Here is a tiny trained network, its code and every weight. The questions are about switching its units off for an input and a class, where a switched-off unit gives its printed mean instead of its output.

import numpy as np


def w(rows, s, z=0):
    codes = np.array(rows[::2]) - 128.0
    scale = np.full(codes.shape[1], s)
    scale[-1] = z or s
    return codes * scale


def norm(h):
    return h / np.sqrt((h * h).mean(-1, keepdims=True) + 1e-5)


def f(y):
    return np.maximum(y, 0)


def log_softmax(a):
    a = a - a.max(-1, keepdims=True)
    return a - np.log(np.exp(a).sum(-1, keepdims=True))


def net(x, mask):
    res = np.array(x, float).reshape(1, 7) / 4 @ E
    u = 0
    for l in range(2):
        y = f(norm(res) @ A[l][:, :-1].T + A[l][:, -1])
        res = res + np.where(mask[u : u + 7], y, B[l][:, -1]) @ B[l][:, :-1]
        u += 7
    return log_softmax(norm(res)[-1] @ U[:, :-1].T + U[:, -1])


A, B = {}, {}
E = w([
[139,130,131,132],'x0',
[122,149,44,209],'x1',
[128,129,128,128],'x2',
[126,128,128,129],'x3',
[151,251,112,58],'x4',
[135,128,128,131],'x5',
[102,193,211,187],'x6',
],0.014)
A[0] = w([
[132,19,62,64,38],'0.n0',
[115,11,191,128,23],'0.n1',
[117,129,90,180,38],'0.n2',
[157,55,102,64,86],'0.n3',
[60,138,248,194,22],'0.n4',
[147,66,248,22,3],'0.n5',
[128,103,89,194,61],'0.n6',
],0.015,0.0064)
B[0] = w([
[241,138,132,133,246],'0.n0',
[65,74,161,138,227],'0.n1',
[91,130,100,147,159],'0.n2',
[186,123,133,109,220],'0.n3',
[251,136,154,130,229],'0.n4',
[80,111,201,55,254],'0.n5',
[64,128,120,130,188],'0.n6',
],0.032,0.0072)
A[1] = w([
[102,3,185,176,67],'1.n0',
[83,120,142,86,42],'1.n1',
[107,148,21,226,33],'1.n2',
[168,73,41,84,109],'1.n3',
[120,224,99,36,23],'1.n4',
[120,161,136,72,3],'1.n5',
[134,182,203,217,67],'1.n6',
],0.024,0.004)
B[1] = w([
[67,205,2,194,251],'1.n0',
[114,148,149,89,158],'1.n1',
[30,99,246,19,225],'1.n2',
[201,166,171,131,207],'1.n3',
[104,91,46,236,225],'1.n4',
[80,126,100,156,173],'1.n5',
[233,115,111,88,195],'1.n6',
],0.025,0.011)
U = w([
[255,136,141,142,241],'0',
[92,116,196,81,160],'1',
[120,128,46,226,7],'2',
],0.019,0.0011)

Each question gives the input, the list of numbers given to net, and the class t.
The units are the neurons (one row each of A and B). Each row of codes is followed by its name. A weight is (code - 128) times the scale printed after its matrix; where a second scale follows, it is the last column's (A, B and U).
mask holds one flag per neuron, layer by layer. A switched-off neuron (its flag False) gives its mean, the last column of its row in B, instead of its output. The means were averaged over made-up inputs and are rounded, as every weight is.
A unit's drop is (log p(t) with every unit on - log p(t) with that unit switched off) / (log p(t) with every unit on - log p(t) with every unit switched off).
The circuit of an input: a set's keep is (log p(t) with only the set's units on - log p(t) with every unit switched off) / (log p(t) with every unit on - log p(t) with every unit switched off). Starting from the 12 units with the biggest drops (on a tie, the unit counted first), units are removed one at a time, each time the one whose removal leaves the highest keep (on an exact tie, the one counted first), for as long as the keep stays at least 0.8.
units of the circuit, in order: the units of the circuit, biggest drop first
k most important neurons: the k neurons with the biggest drops, biggest first
k most important neurons of layer l: the k neurons of layer l with the biggest drops, biggest first
drop of u: that unit's drop, to one decimal
input [-3,-6,8,7,1,-3,7], class 0: units of the circuit, in order -> (0.n4)
input [-1,2,5,-3,5,1,-3], class 2: 2 most important neurons -> (1.n4; 0.n0)
input [-5,-6,3,2,-7,-2,-5], class 2: 2 most important neurons of layer 0 -> (0.n1; 0.n4)
input [-2,2,-7,7,-2,-7,0], class 1: 2 most important neurons -> (0.n5; 1.n2)
input [8,6,-5,0,6,0,4], class 1: units of the circuit, in order -> (0.n5; 1.n2; 0.n4; 0.n0)
input [0,6,5,8,2,1,7], class 0: 2 most important neurons -> (1.n6; 0.n4)
input [4,0,8,5,7,0,-6], class 2: 4 most important neurons -> (1.n4; 0.n4; 0.n0; 1.n6)
input [2,7,0,1,7,6,1], class 1: 2 most important neurons of layer 0 -> (0.n4; 0.n5)
input [-1,8,3,-6,-7,-5,0], class 1: 2 most important neurons -> (1.n2; 0.n5)
input [-5,-5,-3,4,-6,-5,-6], class 0: 2 most important neurons -> (0.n0; 0.n3)
input [-6,-7,0,1,2,7,7], class 0: 2 most important neurons -> (0.n4; 1.n2)
input [-8,8,2,-3,-7,-2,4], class 1: 2 most important neurons -> (1.n2; 0.n5)
input [-6,-1,-8,-3,6,5,-5], class 2: 3 most important neurons of layer 1 -> (1.n4; 1.n2; 1.n6)
input [-7,-4,8,0,8,2,4], class 2: units of the circuit, in order -> (1.n4)
input [-6,-1,6,-1,-5,5,3], class 2: 3 most important neurons -> (1.n0; 0.n1; 0.n0)
input [0,-6,-1,7,-8,-1,5], class 2: 3 most important neurons -> (1.n0; 0.n1; 1.n2)
input [1,7,-2,-6,-2,-2,7], class 0: 2 most important neurons -> (1.n6; 0.n4)
input [8,-5,8,8,8,6,-7], class 2: 2 most important neurons of layer 1 -> (1.n4; 1.n5)
input [4,-6,8,2,-3,-3,6], class 0: 2 most important neurons of layer 0 -> (0.n4; 0.n6)
input [-8,1,-3,1,-4,-6,6], class 0: most important neuron -> (0.n4)
input [5,6,6,-4,0,-6,4], class 1: drop of 0.n5 -> 0.4
input [-7,7,-4,4,-7,-7,-3], class 1: drop of 0.n2 -> 0.1
input [1,-6,2,-4,-3,3,8], class 0: drop of 0.n0 -> 0.0
